Below is a small trained network, with its code and all its weights. Each question gives an input and a class and asks what happens when units are switched off, that is, made to give their printed mean instead of their output.

import numpy as np


def w(rows, s, z=0):
    codes = np.array(rows[::2]) - 128.0
    scale = np.full(codes.shape[1], s)
    scale[-1] = z or s
    return codes * scale


def f(y):
    return y / 2 * (1 + np.tanh(0.7978845608 * (y + 0.044715 * y**3)))


def log_softmax(a):
    a = a - a.max(-1, keepdims=True)
    return a - np.log(np.exp(a).sum(-1, keepdims=True))


def net(x, mask):
    res = np.array(x, float).reshape(1, 8) / 4 @ E
    y = f(res @ A[0][:, :-1].T + A[0][:, -1])
    res = res + np.where(mask, y, B[0][:, -1]) @ B[0][:, :-1]
    return log_softmax(res[-1] @ U[:, :-1].T + U[:, -1])


A, B = {}, {}
E = w([
[170,136,158,50,232,255,93,79],'x0',
[231,61,155,182,152,107,34,220],'x1',
[131,123,122,121,124,128,131,132],'x2',
[125,119,123,126,130,128,133,132],'x3',
[117,119,125,136,134,131,120,125],'x4',
[132,127,119,114,120,131,128,137],'x5',
[125,127,129,130,130,132,129,128],'x6',
[133,131,129,128,127,127,131,125],'x7',
],0.0086)
A[0] = w([
[111,142,106,107,154,136,127,129,85],'n1',
[171,103,154,102,174,148,9,131,48],'n2',
[80,141,116,120,127,89,139,121,175],'n3',
[101,131,138,157,132,110,109,206,143],'n4',
[74,130,128,12,221,226,155,26,125],'n5',
[37,143,88,124,84,143,93,117,255],'n6',
[81,139,112,155,78,133,177,165,235],'n7',
[168,82,101,214,96,18,85,218,177],'n8',
[113,139,148,120,170,87,117,193,123],'n9',
[236,102,112,132,254,184,81,191,67],'n10',
[16,130,122,122,68,10,196,110,234],'n11',
[150,79,132,164,91,103,101,172,131],'n12',
],0.011,0.0038)
B[0] = w([
[138,140,137,118,147,134,114,129,132],'n1',
[174,61,142,149,136,173,130,86,191],'n2',
[121,122,131,101,99,165,124,151,161],'n3',
[131,136,151,148,127,88,144,129,161],'n4',
[83,193,113,73,249,97,144,158,253],'n5',
[114,177,101,123,94,168,116,129,182],'n6',
[113,122,99,120,55,140,114,138,188],'n7',
[83,133,159,161,126,2,152,170,253],'n8',
[162,112,93,156,133,106,126,153,143],'n9',
[242,60,129,149,139,188,112,96,227],'n10',
[127,123,124,144,21,223,102,87,254],'n11',
[133,123,138,141,143,65,129,143,180],'n12',
],0.022,0.014)
U = w([
[89,147,110,136,31,194,97,101,251],'0',
[112,116,167,169,138,3,148,206,111],'1',
[93,189,119,69,229,122,150,159,87],'2',
[212,49,150,151,144,187,108,74,32],'3',
],0.0065,0.0016)

Each question gives the input, the list of numbers given to net, and the class t.
The units are the neurons (one row each of A and B). Each row of codes is followed by its name. A weight is (code - 128) times the scale printed after its matrix; where a second scale follows, it is the last column's (A, B and U).
mask holds one flag per neuron, in row order. A switched-off neuron (its flag False) gives its mean, the last column of its row in B, instead of its output. The means were averaged over made-up inputs and are rounded, as every weight is.
A unit's drop is (log p(t) with every unit on - log p(t) with that unit switched off) / (log p(t) with every unit on - log p(t) with every unit switched off).
The circuit of an input: a set's keep is (log p(t) with only the set's units on - log p(t) with every unit switched off) / (log p(t) with every unit on - log p(t) with every unit switched off). Starting from all 12 units, units are removed one at a time, each time the one whose removal leaves the highest keep (on an exact tie, the one counted first), for as long as the keep stays at least 0.8.
units of the circuit, in order: the units of the circuit, biggest drop first
top k neurons: the k neurons with the biggest drops, biggest first
drop of u: that unit's drop, to one decimal
input [-6,0,7,-6,-7,-7,3,-8], class 0: top 3 neurons => [n11 n5 n7]
input [7,0,-2,2,-3,-6,-5,-6], class 2: units of the circuit, in order => [n5]
input [0,4,-1,-4,-2,-5,6,2], class 1: top 2 neurons => [n11 n8]
input [-6,0,8,4,2,0,3,6], class 0: top 3 neurons => [n11 n5 n7]
input [0,7,4,6,5,3,4,0], class 1: top 3 neurons => [n8 n11 n12]
input [2,0,1,7,-5,5,-3,7], class 2: top 3 neurons => [n11 n8 n10]
input [0,1,-6,-1,-8,2,-2,7], class 1: top 4 neurons => [n11 n10 n5 n2]
input [3,0,8,6,4,4,7,-4], class 2: top 2 neurons => [n11 n5]
input [5,0,4,0,8,4,-1,4], class 2: top 2 neurons => [n5 n11]
input [-8,-3,2,-7,4,6,-5,6], class 0: drop of n11 => 0.1
input [5,-7,-4,-3,-4,6,-5,-6], class 2: drop of n11 => 0.0
input [2,-1,3,2,2,-4,2,3], class 2: drop of n11 => 0.1
input [-8,-1,3,-3,4,-8,7,-5], class 0: drop of n11 => 5.2
input [0,3,5,-3,-6,7,-2,-5], class 1: units of the circuit, in order => [n11]
